Below is a small trained network, with its code and all its weights. Each question gives an input and a target symbol and asks what happens when units are switched off, that is, made to give their printed mean instead of their output.

import numpy as np


def w(rows, s, z=0):
    codes = np.array(rows[::2]) - 128.0
    scale = np.full(codes.shape[1], s)
    scale[-1] = z or s
    return codes * scale


def f(y):
    return np.maximum(y, 0)


def softmax(a):
    e = np.exp(a - a.max(-1, keepdims=True))
    return e / e.sum(-1, keepdims=True)


def log_softmax(a):
    a = a - a.max(-1, keepdims=True)
    return a - np.log(np.exp(a).sum(-1, keepdims=True))


def net(x, mask):
    ids = ['ΔΘΠΣΨΩαεζηλμ'.index(c) for c in x.split()]
    T = len(ids)
    res = E[ids] + P[:T]
    q, k, v = (res @ M[0].T for M in (Q, K, V))
    z = softmax(np.where(np.tri(T) > 0, q @ k.T / 2**0.5, -1e9)) @ v
    res = res + np.where(mask[0], z, O[0][:, -1]) @ O[0][:, :-1]
    y = f(res @ A[0][:, :-1].T + A[0][:, -1])
    res = res + np.where(mask[1:9], y, B[0][:, -1]) @ B[0][:, :-1]
    return log_softmax(res[-1] @ U[:, :-1].T + U[:, -1])


Q, K, V, O, A, B = {}, {}, {}, {}, {}, {}
E = w([
[196,37,139],'Δ',
[70,72,204],'Θ',
[33,114,165],'Π',
[22,135,150],'Σ',
[243,133,168],'Ψ',
[84,159,200],'Ω',
[2,69,22],'α',
[158,5,111],'ε',
[3,212,121],'ζ',
[112,111,237],'η',
[103,146,219],'λ',
[68,112,194],'μ',
],0.011)
P = w([
[78,93,255],'0',
[98,102,220],'1',
[111,93,207],'2',
[121,85,196],'3',
[122,75,180],'4',
[127,75,162],'5',
[129,62,150],'6',
[137,49,141],'7',
[134,42,125],'8',
[132,80,144],'9',
],0.0067)
Q[0] = w([
[222,101,55],'h0',
[191,190,8],'h0',
],0.011)
K[0] = w([
[103,173,208],'h0',
[68,217,246],'h0',
],0.013)
V[0] = w([
[6,203,109],'h0',
[181,223,254],'h0',
],0.0093)
O[0] = w([
[166,196,2,2],'h0',
[203,224,217,89],'h0',
],0.0091,0.0062)
A[0] = w([
[102,132,127,48],'n0',
[253,68,120,240],'n1',
[128,76,166,67],'n2',
[105,83,113,107],'n3',
[132,129,124,95],'n4',
[169,210,157,165],'n5',
[81,128,138,144],'n6',
[154,103,149,4],'n7',
],0.015,0.0045)
B[0] = w([
[196,140,180,137],'n0',
[2,146,219,209],'n1',
[113,197,87,254],'n2',
[176,154,92,201],'n3',
[209,105,58,128],'n4',
[252,180,119,157],'n5',
[77,100,204,191],'n6',
[67,197,73,160],'n7',
],0.0068,0.013)
U = w([
[77,64,213,174],'Δ',
[116,100,158,139],'Θ',
[116,124,141,129],'Π',
[103,162,127,110],'Σ',
[144,146,178,171],'Ψ',
[176,140,147,118],'Ω',
[90,107,53,237],'α',
[127,123,136,2],'ε',
[85,245,86,33],'ζ',
[157,146,167,6],'η',
[198,114,166,95],'λ',
[162,114,151,83],'μ',
],0.011,0.0047)

Each question gives the input, a string of symbols that net reads in full, and the target symbol t.
The units are the heads (2 rows each of Q, K, V and O) and the neurons (one row each of A and B). Each row of codes is followed by its name. A weight is (code - 128) times the scale printed after its matrix; where a second scale follows, it is the last column's (O, A, B and U).
mask holds one flag per unit, heads first, then neurons. A switched-off unit (its flag False) gives its mean, the last column of its rows in O or B, instead of its output. The means were averaged over made-up inputs and are rounded, as every weight is.
A unit's drop is (log p(t) with every unit on - log p(t) with that unit switched off) / (log p(t) with every unit on - log p(t) with every unit switched off).
The circuit of an input: a set's keep is (log p(t) with only the set's units on - log p(t) with every unit switched off) / (log p(t) with every unit on - log p(t) with every unit switched off). Starting from all 9 units, units are removed one at a time, each time the one whose removal leaves the highest keep (on an exact tie, the one counted first), for as long as the keep stays at least 0.8.
circuit, biggest first: the units of the circuit, biggest drop first
top k neurons: the k neurons with the biggest drops, biggest first
drop of u: that unit's drop, to one decimal
input ζ Ω λ, target λ: circuit, biggest first -> (h0; n5; n2)
input ζ Ψ Ω, target Ψ: circuit, biggest first -> (h0; n5)
input Δ α α μ Θ ζ, target α: top neuron -> (n1)
input α Δ Δ Θ α ζ α, target α: top 2 neurons -> (n1; n3)
input η Θ ζ Δ Δ α Δ α ζ μ, target α: top 2 neurons -> (n1; n3)
input λ ζ Δ α Σ Π, target α: top 2 neurons -> (n1; n3)
input η ζ ζ Δ ζ Δ α Δ α η, target α: top 2 neurons -> (n1; n3)
input μ Δ α λ Ω, target α: drop of n1 -> 0.2
input Ω Ψ λ α Σ Ω, target α: drop of h0 -> 1.0
input λ ζ Δ ζ α μ, target α: drop of n1 -> 0.1
input Δ λ Δ α Σ, target α: top 2 neurons -> (n1; n3)
